Below is a small trained network, with its code and all its weights. Each question gives an input and a target symbol and asks what happens when units are switched off, that is, made to give their printed mean instead of their output.

import numpy as np


def w(rows, s, z=0):
    codes = np.array(rows[::2]) - 128.0
    scale = np.full(codes.shape[1], s)
    scale[-1] = z or s
    return codes * scale


def norm(h):
    return h / np.sqrt((h * h).mean(-1, keepdims=True) + 1e-5)


def f(y):
    return np.maximum(y, 0)


def softmax(a):
    e = np.exp(a - a.max(-1, keepdims=True))
    return e / e.sum(-1, keepdims=True)


def log_softmax(a):
    a = a - a.max(-1, keepdims=True)
    return a - np.log(np.exp(a).sum(-1, keepdims=True))


def net(x, mask):
    ids = ['ΔΛαβγεζμστ'.index(c) for c in x.split()]
    T = len(ids)
    res = E[ids] + P[:T]
    u = 0
    for l in range(3):
        q, k, v = (norm(res) @ M[l].T for M in (Q, K, V))
        z = softmax(np.where(np.tri(T) > 0, q @ k.T / 2**0.5, -1e9)) @ v
        res = res + np.where(mask[u], z, O[l][:, -1]) @ O[l][:, :-1]
        u += 1
        y = f(norm(res) @ A[l][:, :-1].T + A[l][:, -1])
        res = res + np.where(mask[u : u + 8], y, B[l][:, -1]) @ B[l][:, :-1]
        u += 8
    return log_softmax(norm(res)[-1] @ U[:, :-1].T + U[:, -1])


Q, K, V, O, A, B = {}, {}, {}, {}, {}, {}
E = w([
[77,137,185,167,80,58,136,193,166],'Δ',
[125,168,115,186,142,157,50,33,144],'Λ',
[140,129,70,99,163,101,2,122,164],'α',
[117,169,173,115,52,129,104,220,170],'β',
[192,80,123,80,201,156,98,248,40],'γ',
[113,147,234,170,69,85,90,108,125],'ε',
[196,96,184,119,63,111,64,167,105],'ζ',
[167,67,126,186,156,218,115,159,124],'μ',
[116,185,114,119,138,133,12,53,117],'σ',
[34,145,57,117,155,83,122,201,81],'τ',
],0.0095)
P = w([
[183,183,212,207,246,102,70,200,117],'0',
[164,179,181,194,199,118,88,184,127],'1',
[160,161,167,181,165,120,92,172,122],'2',
[153,147,159,172,143,126,94,163,123],'3',
[145,132,148,163,126,130,99,156,125],'4',
[138,120,144,156,111,136,101,146,126],'5',
[127,109,136,146,99,139,109,142,131],'6',
[120,94,126,143,86,141,111,133,133],'7',
[111,83,118,135,75,146,118,130,141],'8',
[99,74,111,127,62,145,121,118,139],'9',
[92,61,103,118,52,150,128,104,141],'10',
[83,48,97,107,41,154,138,88,143],'11',
[71,34,90,92,28,159,150,72,147],'12',
[74,1,73,90,25,171,159,58,158],'13',
],0.0053)
Q[0] = w([
[208,177,33,92,215,179,248,81,139],'0.h0',
[177,107,166,203,1,78,32,143,203],'0.h0',
],0.008)
K[0] = w([
[162,228,223,240,254,98,91,194,137],'0.h0',
[11,10,136,87,62,159,175,30,218],'0.h0',
],0.0057)
V[0] = w([
[178,155,122,2,118,98,67,202,217],'0.h0',
[229,69,54,34,43,242,100,100,46],'0.h0',
],0.0034)
O[0] = w([
[114,60,204,87,207,57,113,3,238,237],'0.h0',
[238,233,105,224,82,35,175,160,159,4],'0.h0',
],0.0044,0.0016)
A[0] = w([
[169,139,66,159,208,180,68,106,59,7],'0.n0',
[52,127,141,143,145,75,209,175,110,176],'0.n1',
[184,140,151,188,255,129,199,159,116,60],'0.n2',
[146,125,87,115,219,131,168,204,78,153],'0.n3',
[179,90,201,158,73,143,15,64,89,189],'0.n4',
[59,250,215,184,93,65,201,109,152,106],'0.n5',
[128,53,182,219,119,136,178,155,87,160],'0.n6',
[198,86,134,124,91,172,154,81,165,22],'0.n7',
],0.0048,0.0019)
B[0] = w([
[136,74,156,178,208,62,122,110,101,151],'0.n0',
[98,180,39,155,184,152,68,96,126,145],'0.n1',
[29,86,122,222,89,255,69,128,162,139],'0.n2',
[136,171,147,95,114,194,30,75,127,148],'0.n3',
[20,169,125,103,156,175,157,131,247,254],'0.n4',
[229,127,74,238,149,53,147,166,120,165],'0.n5',
[92,104,59,123,134,141,194,217,91,178],'0.n6',
[100,150,137,161,174,93,103,171,127,139],'0.n7',
],0.0049,0.009)
Q[1] = w([
[77,176,42,110,133,200,86,83,205],'1.h0',
[254,97,74,126,183,182,142,31,2],'1.h0',
],0.0071)
K[1] = w([
[100,48,2,144,116,159,165,137,60],'1.h0',
[152,153,222,169,212,147,51,200,66],'1.h0',
],0.0084)
V[1] = w([
[131,160,208,144,96,53,231,42,157],'1.h0',
[88,171,2,143,82,107,39,125,125],'1.h0',
],0.0042)
O[1] = w([
[80,108,161,139,169,163,33,186,141,4],'1.h0',
[157,145,178,65,255,141,150,134,108,195],'1.h0',
],0.0089,0.003)
A[1] = w([
[124,151,147,131,62,183,188,212,119,162],'1.n0',
[182,118,98,100,188,192,142,50,180,90],'1.n1',
[151,113,149,253,84,63,194,145,155,58],'1.n2',
[131,137,162,134,51,98,150,199,40,173],'1.n3',
[160,187,72,89,153,140,228,5,104,74],'1.n4',
[240,119,167,162,100,106,146,180,134,71],'1.n5',
[206,136,115,171,93,230,235,118,63,3],'1.n6',
[223,86,111,112,50,164,179,71,68,60],'1.n7',
],0.0059,0.0033)
B[1] = w([
[180,111,112,137,212,162,89,187,58,254],'1.n0',
[101,113,73,195,150,211,123,131,45,208],'1.n1',
[172,213,74,90,137,18,120,73,85,193],'1.n2',
[199,156,147,186,175,178,136,99,56,151],'1.n3',
[138,149,40,98,169,100,3,210,118,197],'1.n4',
[57,213,119,134,173,57,129,80,80,152],'1.n5',
[201,28,165,190,115,104,125,64,235,173],'1.n6',
[206,84,218,94,27,72,193,137,140,155],'1.n7',
],0.0061,0.0041)
Q[2] = w([
[79,113,32,121,212,246,50,68,172],'2.h0',
[136,142,82,226,152,3,107,172,129],'2.h0',
],0.0077)
K[2] = w([
[107,1,58,65,93,82,210,146,64],'2.h0',
[226,237,115,61,62,202,91,138,170],'2.h0',
],0.007)
V[2] = w([
[56,89,2,215,210,82,198,182,235],'2.h0',
[110,199,100,94,57,216,43,30,173],'2.h0',
],0.0036)
O[2] = w([
[162,73,203,137,79,60,143,182,3,252],'2.h0',
[133,181,71,82,185,48,159,174,168,60],'2.h0',
],0.0056,0.0033)
A[2] = w([
[62,253,104,212,146,230,168,64,117,30],'2.n0',
[47,30,88,146,59,123,116,197,116,135],'2.n1',
[69,114,167,143,134,21,125,174,221,58],'2.n2',
[156,112,83,200,144,16,44,30,105,213],'2.n3',
[27,162,138,153,146,217,243,128,87,5],'2.n4',
[15,172,128,184,34,189,194,131,89,58],'2.n5',
[234,152,104,194,129,249,94,46,104,57],'2.n6',
[96,41,245,152,35,41,234,49,206,112],'2.n7',
],0.0052,0.0031)
B[2] = w([
[185,118,125,65,121,75,218,126,124,164],'2.n0',
[151,165,134,134,67,163,63,115,148,227],'2.n1',
[153,89,58,110,143,162,141,39,84,254],'2.n2',
[151,130,152,127,2,128,189,138,148,243],'2.n3',
[244,72,182,146,140,113,112,160,190,154],'2.n4',
[162,87,58,86,106,76,122,127,128,166],'2.n5',
[96,54,130,124,111,205,85,141,144,189],'2.n6',
[46,244,103,60,201,100,244,123,235,168],'2.n7',
],0.0073,0.0046)
U = w([
[112,31,197,175,64,234,2,163,50,78],'Δ',
[212,75,203,118,208,149,236,151,138,185],'Λ',
[209,14,131,78,121,17,70,78,192,68],'α',
[172,216,177,213,96,79,190,191,76,151],'β',
[71,133,60,112,131,189,79,40,239,71],'γ',
[18,117,229,71,90,120,143,186,159,186],'ε',
[151,150,185,205,225,93,95,222,79,128],'ζ',
[162,144,48,199,12,27,112,61,94,40],'μ',
[91,193,161,99,176,96,206,46,116,252],'σ',
[141,108,45,108,247,98,53,107,6,114],'τ',
],0.0077,0.0038)

Each question gives the input, a string of symbols that net reads in full, and the target symbol t.
The units are the heads (2 rows each of Q, K, V and O) and the neurons (one row each of A and B). Each row of codes is followed by its name. A weight is (code - 128) times the scale printed after its matrix; where a second scale follows, it is the last column's (O, A, B and U).
mask holds one flag per unit, layer by layer, with each layer's heads first. A switched-off unit (its flag False) gives its mean, the last column of its rows in O or B, instead of its output. The means were averaged over made-up inputs and are rounded, as every weight is.
A unit's drop is (log p(t) with every unit on - log p(t) with that unit switched off) / (log p(t) with every unit on - log p(t) with every unit switched off).
The circuit of an input: a set's keep is (log p(t) with only the set's units on - log p(t) with every unit switched off) / (log p(t) with every unit on - log p(t) with every unit switched off). Starting from the 12 units with the biggest drops (on a tie, the unit counted first), units are removed one at a time, each time the one whose removal leaves the highest keep (on an exact tie, the one counted first), for as long as the keep stays at least 0.8.
units of the circuit, in order: the units of the circuit, biggest drop first
most important unit: the unit with the biggest drop
top k neurons: the k neurons with the biggest drops, biggest first
k most important neurons of layer l: the k neurons of layer l with the biggest drops, biggest first
input μ ε ε ε ε ε Δ ε α τ Δ μ γ, target Δ: most important unit : 0.n2
input Δ ζ ε ζ α ζ β ε σ, target Δ: 2 most important neurons of layer 1 : [1.n1; 1.n2]
input α ε ε ζ ε ζ ζ ε σ τ Λ, target τ: units of the circuit, in order : [1.h0; 1.n4]
input ζ ζ Δ, target μ: 2 most important neurons of layer 0 : [0.n4; 0.n5]
input μ σ β ε Δ σ ζ ζ ε β ε ε α ζ, target σ: units of the circuit, in order : [0.h0; 1.n4; 2.n7]
input β ε Δ Δ ε μ β, target β: 2 most important neurons of layer 0 : [0.n4; 0.n5]
input ε Δ ζ ζ α μ α τ Λ ε, target ζ: 2 most important neurons of layer 0 : [0.n4; 0.n5]
input ε ζ ε Δ, target Δ: units of the circuit, in order : [0.h0; 0.n4]
input μ ζ γ ε ζ γ α, target γ: units of the circuit, in order : [0.n3; 2.h0; 1.n0]
input β ε β γ ε Δ σ μ σ ε ζ β, target μ: top 4 neurons : [0.n5; 0.n4; 0.n6; 2.n2]
input ε β β ε ζ α ε, target σ: 2 most important neurons of layer 1 : [1.n4; 1.n1]
input ε β Δ ε ε, target Δ: top 4 neurons : [0.n4; 1.n0; 0.n6; 0.n5]
input β α ζ ε γ Δ ζ, target ε: top 4 neurons : [0.n5; 1.n4; 0.n4; 2.n7]
input σ ε β, target Δ: units of the circuit, in order : [0.h0; 0.n4; 2.n7]
input ζ α α, target α: units of the circuit, in order : [0.h0; 2.n3]
input μ β ε τ τ β ζ Δ Λ τ ζ ε, target μ: units of the circuit, in order : [0.h0; 1.n2]
input α ζ α ζ β γ ζ γ ε Δ μ Λ σ, target μ: units of the circuit, in order : [0.h0]
input β σ γ Δ ε α ε β ζ σ ε τ Δ α, target Δ: top 3 neurons : [1.n1; 0.n6; 0.n5]
input ζ β τ ζ Δ β β Δ ζ β Λ Δ ζ, target ε: 3 most important neurons of layer 0 : [0.n5; 0.n4; 0.n1]
input β Δ α Δ ε μ α, target μ: units of the circuit, in order : [1.h0; 2.n3]
input β ζ Λ β α μ ε, target β: top 3 neurons : [0.n5; 1.n2; 1.n0]
input ε ζ γ Δ Λ β α ζ σ σ ζ, target τ: top neuron : [0.n4]
input μ ζ ζ γ Λ Δ ζ Δ, target μ: units of the circuit, in order : [0.n4; 0.n1]
input ζ γ β, target α: top 2 neurons : [0.n4; 0.n5]
input ε ε σ ε, target τ: top 3 neurons : [0.n4; 0.n5; 2.n2]
input Δ ε Λ, target Δ: units of the circuit, in order : [2.h0; 2.n6]
input α τ ε μ Δ Λ, target Δ: units of the circuit, in order : [2.h0]
input ε Δ Δ, target ε: top 2 neurons : [0.n1; 2.n7]
input Δ μ τ ε, target Λ: 2 most important neurons of layer 0 : [0.n4; 0.n5]
